Here is a tiny trained network, its code and every weight. The questions are about switching its units off for an input and a target symbol, where a switched-off unit gives its printed mean instead of its output.

import numpy as np


def w(rows, s, z=0):
    codes = np.array(rows[::2]) - 128.0
    scale = np.full(codes.shape[1], s)
    scale[-1] = z or s
    return codes * scale


def f(y):
    return y / 2 * (1 + np.tanh(0.7978845608 * (y + 0.044715 * y**3)))


def softmax(a):
    e = np.exp(a - a.max(-1, keepdims=True))
    return e / e.sum(-1, keepdims=True)


def log_softmax(a):
    a = a - a.max(-1, keepdims=True)
    return a - np.log(np.exp(a).sum(-1, keepdims=True))


def net(x, mask):
    ids = ['αβδεζθπσφω'.index(c) for c in x.split()]
    T = len(ids)
    res = E[ids] + P[:T]
    r = res
    for j in range(3):
        rows = slice(3 * j, 3 * j + 3)
        q, k, v = (r @ M[0][rows].T for M in (Q, K, V))
        z = softmax(np.where(np.tri(T) > 0, q @ k.T / 3**0.5, -1e9)) @ v
        o = O[0][rows]
        res = res + np.where(mask[j], z, o[:, -1]) @ o[:, :-1]
    y = f(res @ A[0][:, :-1].T + A[0][:, -1])
    res = res + np.where(mask[3:15], y, B[0][:, -1]) @ B[0][:, :-1]
    return log_softmax(res[-1] @ U[:, :-1].T + U[:, -1])


Q, K, V, O, A, B = {}, {}, {}, {}, {}, {}
E = w([
[116,99,151,147,144,96,126,93,157,112],'α',
[71,85,138,115,109,93,126,115,158,120],'β',
[105,78,57,98,201,122,128,146,121,101],'δ',
[89,78,127,171,122,120,115,123,187,114],'ε',
[96,144,48,136,199,106,181,122,89,99],'ζ',
[90,142,143,143,104,101,162,131,168,73],'θ',
[138,157,151,176,99,181,156,110,124,108],'π',
[133,134,5,142,144,145,168,167,122,19],'σ',
[70,143,130,149,73,178,169,128,141,120],'φ',
[116,164,165,91,66,162,178,110,89,107],'ω',
],0.016)
P = w([
[187,108,87,41,187,116,69,22,180,135],'0',
[193,181,39,116,129,107,2,70,126,155],'1',
[151,59,117,199,90,74,119,46,107,96],'2',
[181,133,87,179,70,90,120,125,88,157],'3',
[198,169,100,158,92,107,165,206,76,206],'4',
[100,186,63,85,201,180,104,117,164,131],'5',
],0.0098)
Q[0] = w([
[119,119,41,169,102,99,131,46,68,73],'H0',
[126,95,216,176,41,119,128,84,159,110],'H0',
[167,107,60,118,152,113,156,196,92,143],'H0',
[142,136,179,106,184,126,153,220,141,195],'H1',
[136,145,3,95,239,128,151,192,65,130],'H1',
[134,159,145,83,155,172,100,124,191,120],'H1',
[134,155,45,98,205,143,143,198,115,169],'H2',
[88,118,175,133,81,168,102,33,176,82],'H2',
[133,132,223,118,100,145,128,161,200,184],'H2',
],0.055)
K[0] = w([
[121,180,121,80,112,179,200,125,206,50],'H0',
[148,163,119,48,172,130,60,67,171,199],'H0',
[110,216,81,176,83,106,97,170,139,123],'H0',
[92,119,94,194,97,91,46,164,78,149],'H1',
[122,130,172,214,48,139,174,191,47,150],'H1',
[129,36,137,152,154,91,168,136,122,81],'H1',
[142,132,153,223,56,78,115,187,61,129],'H2',
[121,35,154,126,196,133,197,88,124,93],'H2',
[115,90,95,155,166,68,2,70,118,125],'H2',
],0.052)
V[0] = w([
[113,113,54,100,87,209,154,129,111,108],'H0',
[143,153,142,136,86,136,147,147,202,91],'H0',
[142,36,120,75,72,150,77,200,129,115],'H0',
[241,109,154,168,198,98,106,145,139,96],'H1',
[38,147,98,193,185,152,127,147,205,124],'H1',
[102,159,135,82,128,4,146,125,110,118],'H1',
[64,136,113,172,158,163,135,132,162,158],'H2',
[84,102,94,94,106,109,131,144,121,192],'H2',
[117,177,153,129,125,97,134,129,157,89],'H2',
],0.029)
O[0] = w([
[58,115,11,100,152,149,214,181,152,64,191],'H0',
[254,156,86,111,108,103,186,174,103,204,163],'H0',
[167,150,166,58,61,90,141,253,225,51,2],'H0',
[123,118,145,109,200,195,200,234,84,165,129],'H1',
[239,64,111,145,185,189,180,102,173,89,169],'H1',
[102,209,147,139,179,59,205,143,231,199,229],'H1',
[196,71,118,139,168,146,106,79,162,108,96],'H2',
[86,155,179,171,152,160,132,38,198,111,81],'H2',
[175,120,116,87,104,102,157,162,143,176,184],'H2',
],0.008,0.012)
A[0] = w([
[120,136,195,128,83,144,74,120,214,156,93],'N0',
[130,107,160,111,103,155,100,127,71,129,18],'N1',
[121,104,213,147,89,178,75,133,154,148,1],'N2',
[139,121,178,115,128,132,84,136,138,96,60],'N3',
[148,150,204,90,100,157,58,165,106,73,37],'N4',
[114,107,202,88,104,140,81,143,99,108,81],'N5',
[197,101,200,121,119,186,116,143,131,83,97],'N6',
[114,136,248,139,159,143,64,161,87,161,69],'N7',
[95,126,201,145,141,190,67,168,144,51,121],'N8',
[108,90,210,117,88,151,61,145,106,119,108],'N9',
[130,117,148,107,118,171,91,132,84,141,97],'N10',
[133,116,198,79,92,122,31,139,150,102,71],'N11',
],0.013,0.0075)
B[0] = w([
[157,158,171,131,148,127,146,160,85,31,169],'N0',
[145,105,140,106,181,113,86,126,112,119,181],'N1',
[139,124,59,115,157,106,137,106,149,119,148],'N2',
[130,150,103,132,118,144,137,110,98,146,133],'N3',
[131,105,102,127,148,123,160,123,136,139,128],'N4',
[135,140,110,137,157,120,145,133,145,120,134],'N5',
[80,170,113,197,122,124,53,199,135,146,189],'N6',
[115,155,144,93,44,248,138,121,119,121,254],'N7',
[122,87,164,61,109,99,102,108,185,157,215],'N8',
[150,161,112,136,138,98,144,128,157,113,142],'N9',
[127,82,177,126,142,105,139,140,94,130,200],'N10',
[128,130,107,171,121,135,148,109,98,164,130],'N11',
],0.015,0.0033)
U = w([
[167,200,151,74,74,222,202,123,131,105,85],'α',
[195,223,183,109,127,147,205,149,133,25,104],'β',
[152,155,166,65,102,147,189,143,197,98,126],'δ',
[178,196,123,150,107,178,137,191,179,95,126],'ε',
[112,196,142,154,182,194,219,90,144,107,96],'ζ',
[247,204,136,110,116,96,251,133,179,192,196],'θ',
[165,138,144,75,122,142,164,162,71,100,102],'π',
[155,182,72,69,133,183,244,214,166,67,2],'σ',
[218,135,62,118,30,159,166,72,164,42,200],'φ',
[103,238,115,87,48,106,170,129,110,110,88],'ω',
],0.0026,0.0044)

Each question gives the input, a string of symbols that net reads in full, and the target symbol t.
The units are the heads (3 rows each of Q, K, V and O) and the neurons (one row each of A and B). Each row of codes is followed by its name. A weight is (code - 128) times the scale printed after its matrix; where a second scale follows, it is the last column's (O, A, B and U).
mask holds one flag per unit, heads first, then neurons. A switched-off unit (its flag False) gives its mean, the last column of its rows in O or B, instead of its output. The means were averaged over made-up inputs and are rounded, as every weight is.
A unit's drop is (log p(t) with every unit on - log p(t) with that unit switched off) / (log p(t) with every unit on - log p(t) with every unit switched off).
The circuit of an input: a set's keep is (log p(t) with only the set's units on - log p(t) with every unit switched off) / (log p(t) with every unit on - log p(t) with every unit switched off). Starting from the 12 units with the biggest drops (on a tie, the unit counted first), units are removed one at a time, each time the one whose removal leaves the highest keep (on an exact tie, the one counted first), for as long as the keep stays at least 0.8.
circuit, biggest first: the units of the circuit, biggest drop first
most important unit: the unit with the biggest drop
top k neurons: the k neurons with the biggest drops, biggest first
heads that matter: for each layer, one digit per head in row order, 1 if its drop is at least 0.15 and else 0, layers parted by /
drop when u is switched off: that unit's drop, to one decimal
input φ φ β π, target φ: heads that matter	010
input ε θ ω, target ε: heads that matter	110
input θ ε ε σ β, target ε: heads that matter	110
input θ β φ ζ α, target β: circuit, biggest first	H0, N0, H2
input ω ζ π δ ε φ, target π: circuit, biggest first	H1, N10, H2
input α φ β ε, target α: heads that matter	110
input β φ ε θ φ φ, target ε: most important unit	N6
input θ δ α δ θ, target δ: circuit, biggest first	H0, N8, H2
input θ θ ω θ ω ω, target ω: heads that matter	010
input ζ δ α θ θ δ, target θ: circuit, biggest first	H0, H1
input ζ ζ σ θ φ, target ζ: heads that matter	100
input ε σ ζ ζ, target σ: heads that matter	100
input θ ζ φ σ, target φ: heads that matter	010
input ω α π ω θ, target α: heads that matter	110
input φ ω φ ω ζ, target ω: circuit, biggest first	H1
input θ δ ζ, target θ: circuit, biggest first	H0, H1
input ζ φ π ε α θ, target π: top 2 neurons	N10, N1
input α β π θ, target α: circuit, biggest first	H0, N7, H1
input σ ζ β φ π φ, target β: heads that matter	110
input φ ω β φ ζ, target φ: circuit, biggest first	H1
input θ ω ζ ε β θ, target ζ: heads that matter	100
input β ω θ, target β: drop when H1 is switched off	0.2
